Below are the code and all the weights of a small trained network. Each question names an input and a class and asks about switching units off, where a switched-off unit gives its printed mean instead of its output.

import numpy as np


def w(rows, s, z=0):
    codes = np.array(rows[::2]) - 128.0
    scale = np.full(codes.shape[1], s)
    scale[-1] = z or s
    return codes * scale


def norm(h):
    return h / np.sqrt((h * h).mean(-1, keepdims=True) + 1e-5)


def f(y):
    return y / 2 * (1 + np.tanh(0.7978845608 * (y + 0.044715 * y**3)))


def log_softmax(a):
    a = a - a.max(-1, keepdims=True)
    return a - np.log(np.exp(a).sum(-1, keepdims=True))


def net(x, mask):
    res = np.array(x, float).reshape(1, 7) / 4 @ E
    u = 0
    for l in range(3):
        y = f(norm(res) @ A[l][:, :-1].T + A[l][:, -1])
        res = res + np.where(mask[u : u + 4], y, B[l][:, -1]) @ B[l][:, :-1]
        u += 4
    return log_softmax(norm(res)[-1] @ U[:, :-1].T + U[:, -1])


A, B = {}, {}
E = w([
[131,159,112,152,143,122,135,131,132,123,117,110],'x0',
[210,95,96,127,186,84,113,185,110,109,185,121],'x1',
[175,108,96,184,115,156,139,67,138,178,130,165],'x2',
[186,195,122,82,77,107,132,191,109,254,86,142],'x3',
[138,189,155,121,89,49,138,94,132,83,175,209],'x4',
[127,103,32,50,86,103,147,91,147,103,91,109],'x5',
[141,185,114,40,190,189,74,74,187,154,192,115],'x6',
],0.0048)
A[0] = w([
[12,160,186,36,156,59,99,218,89,70,122,49,112],'L0N0',
[27,136,181,114,112,165,166,40,122,130,100,123,67],'L0N1',
[68,68,70,187,31,122,159,221,100,89,143,168,2],'L0N2',
[117,204,104,31,165,211,50,88,170,138,253,114,179],'L0N3',
],0.0038,0.0018)
B[0] = w([
[191,107,45,235,99,176,138,2,125,247,142,189,201],'L0N0',
[110,75,129,178,218,90,243,253,184,132,146,140,164],'L0N1',
[147,119,232,101,222,134,89,108,89,8,43,144,155],'L0N2',
[128,126,155,150,114,128,146,145,14,51,36,155,252],'L0N3',
],0.0061,0.0043)
A[1] = w([
[6,144,222,112,140,180,201,68,248,105,78,108,128],'L1N0',
[160,63,24,33,65,63,188,25,189,78,68,113,4],'L1N1',
[216,57,76,113,211,83,78,188,81,47,254,98,139],'L1N2',
[96,226,149,127,37,53,107,104,163,44,190,246,54],'L1N3',
],0.0039,0.0027)
B[1] = w([
[104,143,84,81,120,91,143,178,171,167,150,180,219],'L1N0',
[84,151,142,150,145,69,3,152,144,129,160,84,217],'L1N1',
[14,164,128,111,76,131,208,154,207,175,91,179,251],'L1N2',
[203,50,120,123,146,165,213,97,158,164,169,2,213],'L1N3',
],0.008,0.0031)
A[2] = w([
[116,151,253,211,163,159,114,147,143,165,199,142,86],'L2N0',
[84,52,127,127,162,222,113,182,141,165,76,10,4],'L2N1',
[85,55,81,202,144,163,134,62,171,118,150,177,238],'L2N2',
[128,200,118,17,217,212,100,77,166,119,175,154,63],'L2N3',
],0.0051,0.0034)
B[2] = w([
[68,120,86,22,122,66,52,95,179,114,78,35,171],'L2N0',
[187,130,148,89,115,46,221,39,161,82,242,105,155],'L2N1',
[210,192,91,103,116,204,67,140,73,124,165,172,253],'L2N2',
[107,29,229,255,147,16,169,153,75,51,49,156,148],'L2N3',
],0.0077,0.0055)
U = w([
[139,68,198,161,156,94,149,134,64,67,55,155,116],'0',
[176,88,136,103,142,116,211,79,161,131,223,70,99],'1',
[147,168,118,101,111,152,102,162,125,130,131,150,253],'2',
[78,129,129,74,141,80,2,123,185,112,127,62,93],'3',
[86,149,101,108,129,126,192,185,181,166,132,216,56],'4',
[159,147,118,110,121,142,117,132,115,121,137,129,213],'5',
[184,140,104,159,107,157,55,76,86,171,147,160,44],'6',
],0.01,0.0062)

Each question gives the input, the list of numbers given to net, and the class t.
The units are the neurons (one row each of A and B). Each row of codes is followed by its name. A weight is (code - 128) times the scale printed after its matrix; where a second scale follows, it is the last column's (A, B and U).
mask holds one flag per neuron, layer by layer. A switched-off neuron (its flag False) gives its mean, the last column of its row in B, instead of its output. The means were averaged over made-up inputs and are rounded, as every weight is.
A unit's drop is (log p(t) with every unit on - log p(t) with that unit switched off) / (log p(t) with every unit on - log p(t) with every unit switched off).
The circuit of an input: a set's keep is (log p(t) with only the set's units on - log p(t) with every unit switched off) / (log p(t) with every unit on - log p(t) with every unit switched off). Starting from all 12 units, units are removed one at a time, each time the one whose removal leaves the highest keep (on an exact tie, the one counted first), for as long as the keep stays at least 0.8.
circuit, biggest first: the units of the circuit, biggest drop first
most important unit: the unit with the biggest drop
k most important neurons: the k neurons with the biggest drops, biggest first
k most important neurons of layer l: the k neurons of layer l with the biggest drops, biggest first
input [-2,-3,-6,-7,2,-4,-6], class 2: 3 most important neurons	L2N2, L0N3, L0N0
input [6,-3,1,-1,7,-5,-1], class 1: circuit, biggest first	L1N3
input [2,-3,-2,-2,-5,-8,6], class 3: 3 most important neurons	L2N0, L1N3, L0N2
input [0,-7,2,5,-2,2,-4], class 4: 2 most important neurons of layer 0	L0N3, L0N0
input [6,5,-2,-2,-5,2,7], class 0: 2 most important neurons	L2N3, L1N3
input [6,8,2,6,0,0,7], class 4: 2 most important neurons of layer 0	L0N2, L0N0
input [-4,-3,7,0,8,-3,8], class 0: 2 most important neurons of layer 2	L2N3, L2N1
input [-2,7,3,5,8,8,-2], class 1: 3 most important neurons	L1N3, L2N2, L2N0
input [4,-8,-6,3,-2,5,5], class 4: circuit, biggest first	L0N1, L1N0
input [-5,-5,4,-3,5,-6,7], class 0: 3 most important neurons	L2N3, L0N0, L1N1
input [0,7,-2,-8,7,0,-5], class 2: 2 most important neurons of layer 2	L2N2, L2N1
input [4,-8,6,-4,-6,-5,-7], class 4: 4 most important neurons	L1N0, L0N3, L1N3, L0N1
input [-1,-3,-4,-5,8,5,7], class 1: 3 most important neurons	L1N3, L0N2, L0N1
input [-5,0,2,-6,1,-6,0], class 2: 4 most important neurons	L2N2, L1N1, L1N2, L1N0
input [-2,4,3,2,6,-8,2], class 3: most important unit	L2N0
input [4,6,1,5,-7,8,0], class 3: circuit, biggest first	L1N1, L2N2
input [-5,3,4,-8,2,6,6], class 2: 3 most important neurons	L2N2, L1N2, L0N2
input [-2,7,-2,-4,8,-7,-5], class 1: circuit, biggest first	L1N3, L0N3
input [5,-8,3,-4,0,0,4], class 4: 3 most important neurons	L1N0, L0N1, L0N0
input [-2,-3,3,-6,6,8,-1], class 3: 3 most important neurons	L1N1, L0N0, L2N1
input [1,-6,-1,1,-5,-3,4], class 4: circuit, biggest first	L1N0, L0N1
input [-7,6,-1,6,1,-8,6], class 3: circuit, biggest first	L2N0
input [-3,-4,6,-3,-6,-6,-4], class 1: 3 most important neurons	L2N1, L0N0, L0N3
input [-4,6,-4,0,1,-1,6], class 0: 2 most important neurons of layer 0	L0N3, L0N1
